In the rows, zero is written as 128.
Each row has a class, written as a number after it; each block has new classes, again numbered from 0 up.
[121 130 142 104 121  87  92  86  67 160 146  70 121 146 196 125 106 157
 140 144 152 149 131 137 105 192 115 146 113 128 148 118 162 104  92 146] -> 2
[136 104  97 127  96 146  96 100  77 136  69 110 108  89 122  97 118 118
 119  66 143 140  86 135 134 112 105 117 154 163  46 113 130 140 172 144] -> 1
[142 118 119 153 108 109 129 124  60 144 143  87 129 142 158 175 131 153
 131 150 154 136 113 125 129 132 125 152 133 133 122 114 132  96 122 130] -> 3
[100 157 128 130 132 111  97 100 109 159 110 126  96  98 123 112 112 133
 163 121 118 127 172 135 116 120 123 121 136  98 153 139 120 115 132 182] -> 2
[144 130 129 164 138 115  70 100 141 141 131 152 133 143 154 123 128 135
 150 132 113 127 151 135 116 131 135 126 134 157 100 148 123 143 120 123] -> 1
[133 105 139 148 129 105 134 125 106  97 160 120 130 162 140 134 136 127
 125 173 159 129 130 135 117 140 140 118 108 139 144 124 128 111  99 118] -> 7
[105  69 108 153 113 105 105 117 131 176  27  96  68  99 142  38 107  99
 107 121 125 152 144 152 110 111 107 136 130 144 110 124 180 176 123  80] -> 3
[ 80 155 130  76  95 141 185 126  88 136  84  66  86  67 111  80 109 132
 105  59 121 134 129 136 118 101 106 135 125 109 161  87 141 104 160 171] -> 2
[ 86 169 134 112 116 150 110 144  88 214  31  64  67  45  67 117  68 121
 148  86 120 136 163 124 120 107  70 142 139  86 144  90 135 138 162 160] -> 3
[ 98 160 168 110 116 129 157 110  84 131 192  72 119 142 177 152 104 154
 133 134 110 138 122 137 109 132 132 147  89 142 201  80 137  78 125 179] -> 1
[117 131 153 135 101 139 141 144 115 108 113 116  91  83 109 126 117 120
 137 110 151 119 136 135 117 122 128 127 123 123 126 112 114 144 161 152] -> 2
[141 107 110 199 131  76 127 149 155 100 173 156 149 168 156 146 163 129
 138 175  98 126 139 133 128 113 171 151 129 122 153 165 114 101 121 122] -> 4
[139 187 170 102 165 155 198 133 153 100 210 114 109 122 109 252 121 193
 142 142 133 113 112  96 120 133 156  85 105 124 165 123  53  63 113 146] -> 3
[ 80 110  98 150 107  59  78  85  71 180 102  76 109 152 185  74 130 151
 117 142 109 160 153 155 116 126 109 163 129 119 159 134 209 108 105 147] -> 7
[134 125 167 130 147  86 140  98  91  93 220  93 139 198 195 165 153 175
 119 191 139 144 124 137 116 171 151 129  96 133 203 135 147  81  71 113] -> 7
[130 162 156  63 146 154 200 125 118 110 164  52  82  88 115 171  80 161
 112 104 148 144  75 105 110 168 129  73  93 124 131 104 103  76 120 134] -> 3
[ 96 150 142 110 141 144 105 132 105 164  71  86  66  74  86 125  63 132
 145  90 120 149 160 129 100 134  97  86 127 119 141 103 122 124 126 134] -> 7
[132 122 124 183 136 118 161 146 167  85 135 157  95 103 120 169 125 140
 129 144  93 118 154 121 126  81 169 118 136 100 154 139 110  99 160 125] -> 5
[130  94  90 150 113 118  95 129  71 153  57 106 107 126 103  82 151 111
  96  92 145 143 121 144 129 106  93 131 154 143  96 133 159 155 134 125] -> 7
[125  99 127 155 102 112  87 107  15 137 116 102 114 140 144 134 129 138
 126 137 147 153 116 143 140 145 101 140 131 140 111 128 155 133 127 142] -> 7
[119 129 152  90 115 149 189 125 132  69 116  60  73  65 111 120  72 138
 114  99 122 144  78 128 104 162 133  87 110 141 110  80 112 120 151 110] -> 4
[ 97 124 124 178 150  82 107 105 153 138 135 128  99 116 169 128 131 134
 135 158  96 137 166 152 111  90 147 132 109 117 147 142 157 111 124 138] -> 0
[152 137 185 193 135 143 130 123 166  33 197 219 120 111 118 219 140 155
 180 174 129 112 130 122 148 119 155 102 120 118 109 155  28 140 163 116] -> 4
[101 133 138  66 103 112 105  84  40 172 111  38 108 118 180  94  79 141
 127 108 155 157 119 137 102 191  92 143 118 136 123  83 176 113 104 153] -> 2
[150 140 112 143 138 131 109  92  64 130 153 140 131 152 153 136 143 149
 130 127 134 142 110 129 121 121 119 114 141 125 112 141 127 105 129 154] -> 6
[121  98 141 179 103  81 113 122 116 107 165 147 149 176 193 125 163 132
 122 184 108 142 131 151 122 119 157 174 102 128 149 153 133 126 110 114] -> 4
[148 117 133 171 142 131  81 117 168 110 116 163 114  98 123 167 136 133
 145 138 142 128 138 130 125 128 129 114 140 144  55 141 104 149 128 102] -> 0
[130 117 163 111 115 184 174 166 150  65 110 145  89  56  57 113  90 103
 146 101 145 112 127 114 122 135 143  83 122 125 121 103  72 161 184 123] -> 2
[143 121 146 129 134 113 119  90  38 109 146  59 127 131 151 169 126 162
 118 137 165 141  91 141 123 172 115 158  96 148 107 111 152 129 128 139] -> 0
[133 122 143 146 109 149  94 129  45 149 108 119 135 123 116 128 115 129
 139 106 133 131 123 138 120 115 112 153 111 151 119 117 114 155 166 154] -> 1
[109 142 109 137 100 132 125 135  31 156  85  72 116 104  99 154 107 149
 126  86 140 125 129 114 127  96  90 179 148 100 127  89 148 115 181 182] -> 5
[156 135 123 104 119 143 111 103  54 117 142  72 120 138 123 173 116 172
 118 100 178 143  75 115 119 184  95 100 143 159  80  99 124 121 109 136] -> 7
[117 159 119 173 122 129 157 153 159 126 150 153 118 116  96 205 143 139
 155 137 145  96 157 114 141  56 139 139 128  96 148 130  74  96 158 170] -> 3
[117 128 140 159 148  95  92 103 126 160 139 141 112 145 169 126 138 137
 141 162 113 145 166 136 130 115 131 139 120 106 148 166 139 126 110 112] -> 3
[159 117 175 123 155 143 166 109 173  61 192 129 104 136 138 198 123 174
 138 156 157 127  98 110 126 170 164  89  94 140 146 139  77 123 115  87] -> 3
[119 115 115 126 129 110 156 116 119 107 110 114  99 110 130 106 121 123
 107 120 128 142 131 141 124 110 129  89 124 128 130 128 129  91 116 110] -> 7
[151 159 174 138 132 142 135 102 119  80 201 141 130 153 151 209 143 180
 149 167 169 123 115 123 116 152 138 139 110 127 145 122  89  97 121 140] -> 6
[129 133  81 169 133 128 112 117 140 113 112 191 114 107  96 135 145 122
 126  87 134 120 142 111 150  69 109 127 159 108  49 162 105 129 172 157] -> 5
[124 154 145 103 110 161 161 144  93 101  97  82 100  59  75 130  76 130
 134  77 130 135  97 116 109 137 109  99 120 122  86  96  82 124 161 135] -> 4
[143 130 144 140 141 138 158 139 130  68 152 107  96 108  99 200 113 166
 143 126 135 129 124 116 128 156 152  88 137 142 140 118  91  88 129 110] -> 7
[115  97 115 169 126 124 100 136 196 150  71 170  87  91 104  96 129 103
 139 140 134 129 159 130 128  89 124 122 143 118 102 148 113 158 144  99] -> 3
[133 148 121 155 125 157 150 122 147  99 104 171 100  88  90 147 134 140
 142 106 137 116 135 125 125  75 126 107 144 114 114 131  74 107 163 142] -> 6
[118  66 103 182 120 136 176 148 184  70  40 147  71  41  70  69 136  90
 113  83 125 119 122 137 136  61 129  97 139 148  72 131 115 150 175  95] -> 0
[118 162 165 111 140 139 145 103  62  89 162  88 109 116 125 181  90 158
 140 113 145 129 128 110 122 136 129 128 101  98 134 113 120 109 157 158] -> 5
[138 133 124 156 132  98 143 115 128  96 172 144 132 142 163 144 145 136
 123 140 120 137 116 138 125 109 137 123 116 115 133 141 100 101 129 129] -> 4
[136 121 126 129 105 139 139 138  49 150 106  64 116 119 114 159 116 160
 119 118 148 135 100 122 122 138 115 154 129 141 122  99 132 130 145 130] -> 3
[122 116 135 157 100 141 142 168 133  98  82 116  96  70  83 142 107 122
 134 116 105 128 126 134 123 116 135 140 140 129 110 105 102 146 183 112] -> 4
[ 78 156 124 113  93 122 166 155  40 161  75  32 109  92  77 127  94 151
 125 102 131 123 143 129 109 105  98 154 120 111 175  76 144  82 145 179] -> 7
[161 129 116 137 142 150 122 103 131 102 127 135 122 136 124 130 141 125
 121  80 138 120 107 127 124 117 130  97 141 184  69 129 105 145 133 129] -> 1
[ 98 143 131 164 135 101 105  93 119 137 143 147  92 125 163 142 101 135
 149 148  98 140 170 126 131 115 118 132 127 102 132 140 144 102 116 162] -> 5
[159 122 155 168 169 122 136 121 216  72 207 204 124 146 130 204 161 162
 151 182 159 108 133 113 142 116 165 105 111 115 133 172  62 135 148  96] -> 3
[146 137 139 128 146 160 177 130 168  69 143 116  89  80 106 141  93 142
 133  74 118 121 103 118 110 116 153  61 118 155 119 109  84 116 171 118] -> 1
[159 100 138 147 106 132  81 125  72 125 130 155 137 142 135 149 151 118
 138 148 178 128 122 136 135 159 119 152 140 146  90 132 108 159 132 136] -> 2
[157 134 132 134 137 121 131  89 132  70 182 164 146 149 157 154 135 149
 134 131 139 134  97 120 131 148 134  96 118 146  61 154  76 121 109 111] -> 4
[135 153 121 174 143 138 150 135 169  82 116 181 101  89  68 148 135 132
 150 103 137 106 165 121 133  69 122  74 149 111 118 139  61 115 147 127] -> 7
[122 142 140 156 135  78  58  75  94 141 166 125 133 165 188 149 130 160
 153 170 112 151 141 142 125 170 123 162 117 122 121 157 140 134 107 140] -> 4
[101 114 123 103 114  71 108  96  79 177 149  54 122 170 223  88 112 146
 114 149 120 156 137 149  97 175 128 163 109 132 189 105 203 104  85 148] -> 2
[120 122  92 142 113 124 136 120 113 137 118 125 131 135 139  91 136 103
 115  84 127 123 122 137 131  73 117 137 126 146 119 114 135 118 155 166] -> 1
[124 114 113  93  93 136 132 109  40 133  91  47 110 111 130  65 127 130
 101  68 163 141  90 132 110 145  99 138 152 147 100  85 169 149 151 146] -> 2
[153 132 146 122 147 124 187 134 215  66 188 169 121 132 147 144 145 137
 119 130 138 111 128 122 121 130 159  86 107 128 155 144  82 106 112 111] -> 2
[112 127 106 123 118 125 167 114 140  87 121 102  92 104 124 115 122 143
  92  87 108 135 109 118 123 101 150 124 123 104 125 134 149 112 164 145] -> 5
[ 96  93 107 180  76 136 159 156 126 116  54 128 104  83 106  75 125  89
 125  86 107 111 144 143 128  39 136 141 139 164 101 103 132 134 181 137] -> 1
[128 111 127 150  93 132 113 109  57 131 107 135 139 147 150 133 140 142
 128 131 161 130 122 138 126 104 108 169 122 136 110 120 134 133 145 138] -> 6

A new block, with new classes numbered from 0.
[158 107 192 137  90 153  90 123 117 110 153  90 115 129 110 166 166 149
 103  99 133 157 155 108 139 188 125 192 136 142 167  62 102 135 119 137] -> 0
[133 118 137 147 127 142 128 121 116 106  89  97 103 137 135 160 139 126
 138 124 137 108 131 142 112 138 121 115 125 115 152  89 156 135 128 136] -> 7
[139 140 131 127 140 127 113 110 147 127 138 135 118 130 149 135 136 159
 125 126 128 157 137 145 128 141 126 122 123 125 132 150 126 134 130 170] -> 5
[148 108 170 134 147  98  87 115 139 132 135 179 159 139 140 134 130 155
  94 116 141 194 154 184 133 139 138 114 163 124 118 102 139 144 111 157] -> 6
[139 109 131 144 121 130 133 132 137 135 126 121 123 101 108 133 131 156
 117 129 111 122 118 120 123 153 101 152 135 176 135 101 160 125 111 118] -> 6
[140 132 106 157 140 143 144 129 131 128 129  96 124 117  98 134 125 145
 122 147 117 141 126 119 134 142 132 132 109 138 111 118 128 126 105 116] -> 5
[138 134  87 141 126 138 145 119 123 125 126 103 112 113  99 117 134 135
 121 107 109 131 125 113 140 141 125 134 108 134 113 111 129 123 118 115] -> 4
[150 108 142 131 121 136 134 122 113 106  88 115 102 144 113 140 160 143
 131 109 156 124 132 125  99 142 129 131 122 112 148 104 142 139 120 126] -> 0
[162 108 137 144 147 124 128 131 112  91  88 113 109 139 130 150 163 133
 116 150 138 120 140 120 129 143 124 103  97 132 117 116 146 154 123 115] -> 8
[129 116 162 130 150 115 123 154 133 112 100 131 120 148 147 135 130 146
 146 123 149 109 121 142 104 143 127 115 120 119 129 104 181 150 109 121] -> 6
[134 127  84 151 123 140 144 125 123 117 127  99 119 114  89 115 122 133
 132 111 113 124 119 100 146 154 130 124 114 142 116 119 129 119 106 102] -> 4
[133 128 141 137 134 108 103  94 137 127 140 136 124 123 141 130 141 145
 104 135 120 133 127 160 141 142 141 118 134 138 101 140 107 133 120 135] -> 1
[134 131 121 119 133 121  90 115 135 131 141 160 111 123 136 122 150 151
 138 107 126 173 135 149 144 145 111 119 133 116 133 128 123 140 126 152] -> 4
[135 132 124 135 148 123 107 117 148 108 139 142 118 130 140 107 151 158
 105 156 115 152 154 134 132 126 137 110 130 120 120 155 115 150 147 148] -> 5
[125 146 124 137 167 140  78 135 141 128 146 155 130 140 101 115 102 155
 117 121 116 132 173 141 154 189 139 123 163 120 114 174 143 100 119 147] -> 0
[128 132 112 143 146 139 138 144 123 129 136  80 131 114 100 132 126 134
 132 125 119 141 105 113 144 140 141 133 116 153 113 107 115 132 112 110] -> 2
[128 121 129 127 143 137 125 142 128 105 135 119 126 123 129 102 122 136
 121 116 133 113 146 130 126 144 144 127 150 112 161 110 131 118 166 132] -> 4
[108 180 173 131 155 126  80 136 120 160 137  84 118 121 164 190 131 141
 137 132 124 159  86 174 136 130 128 101 116 137  95 134 131 183 103 150] -> 2
[135 116 111 137 126 132 103 119 129  95 135 144 127 119 128 120 137 151
 116 143 125 129 148 111 135 149 139 117 129 116 131 156 107 147 120 143] -> 5
[ 97 112 166  87 109 116 105 148 151 121 171 125 142 145 189 125 127 133
 101 124 128  85 173 148 136 123 158 108 106 121 159  90 161 157 159 161] -> 8
[136 136 120 134 138 125 129 121 114 110 113 110 134 109 107 137 124 117
 121 123 109 120 100 128 111 147 131 143 123 138 104 117 129 138  98 107] -> 1
[140 134 100 146 144 138 134 130 122 125 123  78 114 111  92 138 128 129
 125 123 116 136 107 125 137 136 132 151 112 141 114  99 117 126 108 115] -> 2
[153  90  73 135 126 124 136 146 112 139 150 180 149 125 133 109 150  92
 136 111 104 152  90 106 137 135 117 121 138 131 111 130  80 148  59  47] -> 1
[130 108 128 141 138 131  94 145 157 138 153  91 114 151 142 106 144 120
 138 110 124 129 153 120 141 149 128 115 133 116 169  89 125 120 139 107] -> 4
[136 131  98 142 127 141 133 136 127 120 125  90 116 118 100 135 134 133
 121 118 114 130 110 122 144 141 137 148  99 144 111  94 121 134 106 111] -> 2
[146  97 117 125 105 136  93 132 124 170 137 136 110 131 125 169 133 108
 115 104 121 113 128 169 119 108 105 127 120 105 169  90 157 137  85 140] -> 2
[114 112 151 123  98 100   4 139  99  95 123 117 153 137  82 152 100 109
 142 119 170 124 128 159  96 151 160 138 130  68 136  87 138 170  39 121] -> 0
[147 102 133 120 142  88 175 118 103 131  77 117  97 148 145 111 148 123
 124  77 138 113 170 116 109 100 120  81 156  89 131 134 144 148 121 122] -> 4
[119 126 111 154 134 143 152 126 132 111 120 103 132 118 115 128 113 127
 135 141 114 137 116 130 141 143 137 121 143 148 135  99 136 117 136 111] -> 7
[143  63 159 135 150 130 118 138 163  97 174  94 144 146 121  84 116 158
 107 129 132 157 154 131 136 115 160 143 143 115 191  55 168 107 163 135] -> 3
[150 115 140 150 127 128  99 126 107  97 113 110  92 141 112 124 147 146
 127 116 142 113 121 115 106 146 124 114 123 107 145 124 142 134 115 122] -> 4
[167 100 130 136  81 106  50  82 159 147 146 147 103 122 161 125 144 133
 112 125 116 141 142 149 152 133  88 152 189 160 181 190  87 125 127 113] -> 0
[128 120 148 129 116 132  92 140 138 110 115 110 118 140 125 136 140 133
 117 126 137 110 138 139 115 134 145 139 125 115 159  95 135 134 140 140] -> 2
[138 120 137 138 138 133 115 121 137 120 134 140 127 130 153 127 144 176
  99 141 129 141 147 131 139 154 140 106 121 123 124 146 122 136 135 156] -> 5
[127 128 141 142 141 139 130 123 139 121 114  96 117 119 104 139 139 145
 147 141 124 126 132 116 132 135 120 160 107 142 118  88 143 136 126 122] -> 6
[148 125 159 133 134 132 124 138 127 113  90 142 114 137 153 152 138 139
 136 126 149 100 116 145  95 139 113 137 129 129 145 125 158 137 132 129] -> 6
[149  91  68 171 147 153 101 123 120 120 146  54 144 112  98 102 120 112
 118 131 117 119 122 102 137 124 123 111 140 163 147 110 110 119 113  88] -> 7
[148 124 108 147  99 130 168 127 138 117 144 120 109 124 101 137 138 131
 117 120 109 151 138 131 149 106 122 141 122 161 107 107 138 146 103 102] -> 3
[169  90 143 142 121 136 128 141 115  90 124 133  79 152 139 143 162 149
 114 122 147  98 120 130  99 126 115 122  99 107 150 112 169 138 113 130] -> 3
[136 112 148 117 113 133 107 139 146 113 145 128 151 127 136 134 123 122
 118 136 126 141 148 134 142 115 138 154 128 118 151 104 131 134 152 137] -> 3
[126 111 156 137 131 127 126 134 130 122 136 109 118 126 125 112 125 147
 122 132 122 124 148 123 147 140 140 135 146 112 151 100 137 119 151 116] -> 4
[128 113 137 138 125 130 116 117 112 108 101 126 115 134 123 141 127 139
 145 132 132 119 125 120 119 137 117 111 131 117 140 128 155 128 114 140] -> 7
[148 113 144 120 119 122  90 134 146  96 140 116 131 126 145 139 142 120
 124 129 129 147 147 133 139 128 125 151 127 126 146 106 119 150 142 136] -> 3
[124 149  94 111 121 126 161 121 118 127 120 105 110 117 107 128 129 130
 147 102 112 127 138 110 130 108 115 159 107 149 106 108 137 142  98 118] -> 8
[124 144  92 143 117 131 135 112 122 123 135 110 107 116  83 109 122 143
 144 110 114 137 105 103 129 137 124 133 115 138 111 130 130 120 100 116] -> 4
[139 116 138 131 131 137 104 147 141 114 129 103 124 132 129 135 141 134
 114 130 129 123 134 138 139 140 141 138 117 133 147  94 130 134 144 129] -> 2
[166  94 177 131 144 128 164 136 124  96 118  91 162 124 142 132 126 149
  72  99 163 132 145 132 122 199 161 118 161 165 165 105 124 103 177 152] -> 0
[127 122 126 124 119 122 114 115 137 124 125 150 124 134 135 130 139 144
 125 112 139 133 152 140 144 161 139 110 142 127 126 149 117 136 121 139] -> 0
[127 132 131 134  99 127  74  93 137 108 129 158 115 127 134 129 145 165
 119 139 113 156 148 144 157 135 118 127 133 143 117 143 126 143 128 156] -> 7
[141 117 132 140 132 132 137 129 127 100  96 112 100 135 125 141 149 144
 129 140 135 114 133 114  98 146 127 122 108 104 145 118 145 138 123 140] -> 5
[118 127 106 127 147 144 155 120 108  99  98  89 130 112 114 124 120 133
 146 105 115 137 124 103 121 131 128 133 135 126 133  94 145 140 126 133] -> 7
[148 152 120 146 148 126  42 110 161 187 131 120 120 146 168 154 100 102
 135 118 100 139 152 169 177 156 101 138 148  89 138 160 110  96 118 121] -> 4
[142 112 126 131 120 133 105 122 131 112 142 157 124 136 106 121 162 147
 105 119 141 148 159 136 131 156 138 107 136 139 128 133 117 141 126 144] -> 0
[143 108 144 132 128 133 118 128 114 103  95 112 102 139 116 141 146 146
 135 117 156 112 132 135 108 147 131 124 125 112 146 116 154 143 115 123] -> 0
[126 120 147 127 124 120 118 135 129 109 139 107 135 127 130 125 137 133
 110 140 128 128 148 124 132 137 145 140 125 142 139  87 123 136 140 124] -> 8
[157 117 119 136 128 128 113 115 131  96 122 127  99 137 140 130 150 153
 103 112 128 125 152 135 132 122 121 125 120 121 119 137 140 148 123 143] -> 3
[185  80  13 143  88 141 177  73 107  52  93 189 136 138 118 105 134  81
  42  52 123  43 164 124  98 140 166  87 136 114 138 165 100 124 107 130] -> 1
[150 110 146 125 148 120 143 121 111 118 125 117 107 132 125 140 152 129
 131 109 132 109 121 128 107 134 120 116 116 129 121 119 142 140 103 130] -> 1
[129 129 112 166 155 174 109 109 118 144 121  73 136 120 102 134 122 157
 137 128 120 171 140 122 158 114 136 155 144 137 138  86 116 130 110  92] -> 8
[145 110 131 135 137 125 130 118 119  85 100  97  99 144 126 139 149 134
 140 128 139 120 137 112 125 135 133 134  96 116 137  95 143 145 117 121] -> 8
[116 125 136 145 129 131 108 107 122 114 126 138 129 132 139 124 127 162
 116 126 127 139 139 132 138 146 140  94 152 132 124 142 130 128 128 154] -> 7
[138 107 149 142 132 139 132 129 105  85  89 100 107 140 126 142 147 141
 137 123 145 111 134 111 110 144 125 112 124 121 146 100 153 138 131 136] -> 7
[ 46 116 140 174  79 143  95 153 177 140 152 142 160 132 115 132 123 149
 158 167 130 153 134 104 163 173 172  83 162 140 152 100 111 128 111  93] -> 3
[137 134 105 149 122 148 119 135 143 131 142  98 144 115 108 138 112 128
 120 154 110 131 126 120 144 146 136 149 103 136 123 119 117 121 113 113] -> 5
[143 104 139 138 137 125  85 104 131 115 138 125 116 129 133 136 144 145
 114 116 139 150 147 149 140 165 136 117 155 119 152 126 113 140 121 141] -> 0
[132 127 108 151 125 148 143 120 117 116 112 103 135 116  98 138 120 129
 140 130 114 143 119 108 144 142 123 135 124 149 118 108 129 121 114 114] -> 7
[125 126 117 132 137 132 136 120 125 127 142 108 132 108 102 120 121 136
 130 126 105 117 108 115 131 144 131 144 119 150 108 121 131 122 103 111] -> 1
